Below are the code and all the weights of a small trained network. Each question names an input and a class and asks about switching units off, where a switched-off unit gives its printed mean instead of its output.

import numpy as np


def w(rows, s, z=0):
    codes = np.array(rows[::2]) - 128.0
    scale = np.full(codes.shape[1], s)
    scale[-1] = z or s
    return codes * scale


def f(y):
    return np.maximum(y, 0)


def log_softmax(a):
    a = a - a.max(-1, keepdims=True)
    return a - np.log(np.exp(a).sum(-1, keepdims=True))


def net(x, mask):
    res = np.array(x, float).reshape(1, 3) / 4 @ E
    y = f(res @ A[0][:, :-1].T + A[0][:, -1])
    res = res + np.where(mask, y, B[0][:, -1]) @ B[0][:, :-1]
    return log_softmax(res[-1] @ U[:, :-1].T + U[:, -1])


A, B = {}, {}
E = w([
[57,241,84,222,191,176,181,47,128,1],'x0',
[206,107,200,176,238,128,7,36,179,127],'x1',
[6,128,232,184,50,55,120,116,232,186],'x2',
],0.0099)
A[0] = w([
[204,137,85,52,176,175,147,168,49,118,70],'neuron 0',
[84,172,108,223,191,167,152,78,161,101,36],'neuron 1',
[173,8,164,101,72,84,62,162,100,208,220],'neuron 2',
[73,133,200,202,58,115,154,120,242,176,102],'neuron 3',
[136,90,160,85,186,142,86,60,206,154,82],'neuron 4',
[254,75,192,127,119,80,101,111,161,193,81],'neuron 5',
[92,170,111,175,117,131,93,156,181,134,42],'neuron 6',
[94,68,139,13,102,111,136,227,102,186,46],'neuron 7',
[239,106,135,90,158,190,137,129,78,106,97],'neuron 8',
[94,117,92,101,42,95,253,186,114,156,60],'neuron 9',
[75,110,78,81,21,107,199,147,90,94,246],'neuron 10',
[154,87,159,196,178,165,17,112,202,119,59],'neuron 11',
[107,85,205,140,83,48,122,79,150,144,32],'neuron 12',
[119,139,192,156,54,38,106,165,193,105,5],'neuron 13',
[202,90,135,165,137,58,81,10,158,117,61],'neuron 14',
],0.0081,0.0029)
B[0] = w([
[173,113,116,80,137,19,43,21,181,215,221],'neuron 0',
[68,234,124,153,185,104,180,73,79,187,214],'neuron 1',
[75,203,89,30,206,141,195,89,128,132,250],'neuron 2',
[161,77,60,64,101,71,91,55,165,178,234],'neuron 3',
[176,88,178,58,72,184,87,174,39,139,195],'neuron 4',
[83,193,198,138,199,113,231,92,83,149,221],'neuron 5',
[156,174,96,67,134,89,85,93,177,158,159],'neuron 6',
[130,222,204,124,173,127,219,65,118,156,210],'neuron 7',
[186,84,46,68,139,123,70,110,154,152,211],'neuron 8',
[173,146,199,113,39,185,44,138,51,123,221],'neuron 9',
[94,107,164,28,42,201,136,163,70,145,229],'neuron 10',
[150,126,156,89,82,236,121,181,67,136,219],'neuron 11',
[197,152,51,85,94,113,66,74,104,166,189],'neuron 12',
[171,90,78,117,102,96,63,75,184,216,189],'neuron 13',
[132,158,195,120,106,175,94,254,65,60,205],'neuron 14',
],0.007,0.015)
U = w([
[219,66,31,88,107,47,40,59,181,194,66],'0',
[163,99,219,108,69,185,80,170,70,147,61],'1',
[56,208,137,129,197,86,204,63,119,170,126],'2',
[97,79,135,73,133,143,104,77,150,133,189],'3',
[80,76,144,219,186,3,200,221,234,112,2],'4',
],0.0071,0.0037)

Each question gives the input, the list of numbers given to net, and the class t.
The units are the neurons (one row each of A and B). Each row of codes is followed by its name. A weight is (code - 128) times the scale printed after its matrix; where a second scale follows, it is the last column's (A, B and U).
mask holds one flag per neuron, in row order. A switched-off neuron (its flag False) gives its mean, the last column of its row in B, instead of its output. The means were averaged over made-up inputs and are rounded, as every weight is.
A unit's drop is (log p(t) with every unit on - log p(t) with that unit switched off) / (log p(t) with every unit on - log p(t) with every unit switched off).
The circuit of an input: a set's keep is (log p(t) with only the set's units on - log p(t) with every unit switched off) / (log p(t) with every unit on - log p(t) with every unit switched off). Starting from the 12 units with the biggest drops (on a tie, the unit counted first), units are removed one at a time, each time the one whose removal leaves the highest keep (on an exact tie, the one counted first), for as long as the keep stays at least 0.8.
circuit, biggest first: the units of the circuit, biggest drop first
most important unit: the unit with the biggest drop
k most important neurons: the k neurons with the biggest drops, biggest first
drop when u is switched off: that unit's drop, to one decimal
input [-5,-7,8], class 0: most important unit	neuron 3
input [-4,-2,2], class 2: circuit, biggest first	(neuron 7; neuron 2)
input [-5,-6,6], class 0: 2 most important neurons	(neuron 3; neuron 13)
input [6,-6,-4], class 1: 4 most important neurons	(neuron 10; neuron 2; neuron 9; neuron 5)
input [-2,-7,7], class 0: 2 most important neurons	(neuron 3; neuron 13)
input [7,-8,-1], class 1: 2 most important neurons	(neuron 9; neuron 10)
input [-8,4,6], class 2: 3 most important neurons	(neuron 5; neuron 2; neuron 7)
input [-8,-7,-6], class 2: 2 most important neurons	(neuron 7; neuron 2)
input [1,-6,-6], class 0: 2 most important neurons	(neuron 0; neuron 14)
input [0,-5,-7], class 0: drop when neuron 0 is switched off	2.0
input [-7,-3,1], class 2: drop when neuron 2 is switched off	0.1
input [-4,5,0], class 1: drop when neuron 4 is switched off	0.3
input [-7,-6,6], class 2: drop when neuron 11 is switched off	0.2
input [3,-7,8], class 0: circuit, biggest first	(neuron 3)
